Here is a tiny trained network, its code and every weight. The questions are about switching its units off for an input and a class, where a switched-off unit gives its printed mean instead of its output.

import numpy as np


def w(rows, s, z=0):
    codes = np.array(rows[::2]) - 128.0
    scale = np.full(codes.shape[1], s)
    scale[-1] = z or s
    return codes * scale


def f(y):
    return y / 2 * (1 + np.tanh(0.7978845608 * (y + 0.044715 * y**3)))


def log_softmax(a):
    a = a - a.max(-1, keepdims=True)
    return a - np.log(np.exp(a).sum(-1, keepdims=True))


def net(x, mask):
    res = np.array(x, float).reshape(1, 3) / 4 @ E
    y = f(res @ A[0][:, :-1].T + A[0][:, -1])
    res = res + np.where(mask, y, B[0][:, -1]) @ B[0][:, :-1]
    return log_softmax(res[-1] @ U[:, :-1].T + U[:, -1])


A, B = {}, {}
E = w([
[100,47,82,26,177,149,177],'x0',
[160,116,57,106,160,12,88],'x1',
[149,35,115,127,7,133,97],'x2',
],0.017)
A[0] = w([
[75,238,111,127,222,125,167,247],'N1',
[140,170,140,168,148,40,112,143],'N2',
[62,101,160,65,116,210,200,130],'N3',
[147,200,96,155,118,104,172,135],'N4',
[75,145,105,213,228,120,113,178],'N5',
[129,177,110,168,190,97,109,145],'N6',
[66,142,171,68,255,133,197,143],'N7',
[65,171,186,214,70,156,194,166],'N8',
[99,72,138,134,163,229,208,131],'N9',
[61,176,126,151,223,138,198,194],'N10',
[123,82,80,54,157,55,176,65],'N11',
[77,106,2,40,136,52,191,58],'N12',
[92,174,197,138,187,178,194,136],'N13',
[198,153,85,203,121,25,75,120],'N14',
[118,187,183,186,79,219,129,187],'N15',
[43,194,155,69,135,139,223,120],'N16',
[40,66,115,79,46,188,158,137],'N17',
[246,149,114,168,17,117,117,138],'N18',
],0.011,0.012)
B[0] = w([
[136,254,206,154,120,76,174,251],'N1',
[82,171,157,66,50,163,128,184],'N2',
[33,173,1,46,45,148,104,198],'N3',
[110,191,152,77,121,166,168,162],'N4',
[110,202,198,109,109,153,156,196],'N5',
[120,211,186,40,108,179,126,182],'N6',
[85,143,99,138,112,67,201,225],'N7',
[212,90,184,231,195,174,172,213],'N8',
[61,132,72,102,100,115,136,195],'N9',
[96,161,123,172,93,60,239,225],'N10',
[150,66,185,226,164,161,174,180],'N11',
[218,58,201,212,186,172,174,196],'N12',
[124,125,95,155,127,78,181,210],'N13',
[106,163,72,50,38,62,100,207],'N14',
[168,78,158,195,234,126,124,227],'N15',
[127,87,81,113,118,33,144,190],'N16',
[121,115,121,82,132,195,55,191],'N17',
[155,62,61,156,143,62,98,201],'N18',
],0.0096,0.028)
U = w([
[147,161,194,187,207,136,192,38],'0',
[93,144,43,121,64,9,133,251],'1',
[200,56,144,180,179,179,76,223],'2',
[58,141,68,51,93,226,87,57],'3',
[98,216,162,46,84,133,103,66],'4',
],0.012,0.0023)

Each question gives the input, the list of numbers given to net, and the class t.
The units are the neurons (one row each of A and B). Each row of codes is followed by its name. A weight is (code - 128) times the scale printed after its matrix; where a second scale follows, it is the last column's (A, B and U).
mask holds one flag per neuron, in row order. A switched-off neuron (its flag False) gives its mean, the last column of its row in B, instead of its output. The means were averaged over made-up inputs and are rounded, as every weight is.
A unit's drop is (log p(t) with every unit on - log p(t) with that unit switched off) / (log p(t) with every unit on - log p(t) with every unit switched off).
most important unit: the unit with the biggest drop
top k neurons: the k neurons with the biggest drops, biggest first
drop of u: that unit's drop, to one decimal
input [7,0,3], class 3: most important unit : N3
input [1,-7,7], class 3: top 2 neurons : N3, N12
input [-8,1,-3], class 4: top 3 neurons : N14, N2, N12
input [2,8,-6], class 0: top 2 neurons : N12, N11
input [7,0,-3], class 1: top 4 neurons : N3, N8, N15, N7
input [1,4,-2], class 0: top 2 neurons : N3, N12
input [-8,6,0], class 4: top 2 neurons : N2, N6
input [1,-7,-4], class 1: top 4 neurons : N3, N16, N9, N12
input [-3,-2,1], class 2: top 2 neurons : N1, N10
input [-8,-1,2], class 2: drop of N1 : 0.1
input [2,8,0], class 0: drop of N12 : 0.5
input [8,5,-3], class 0: drop of N15 : 0.0
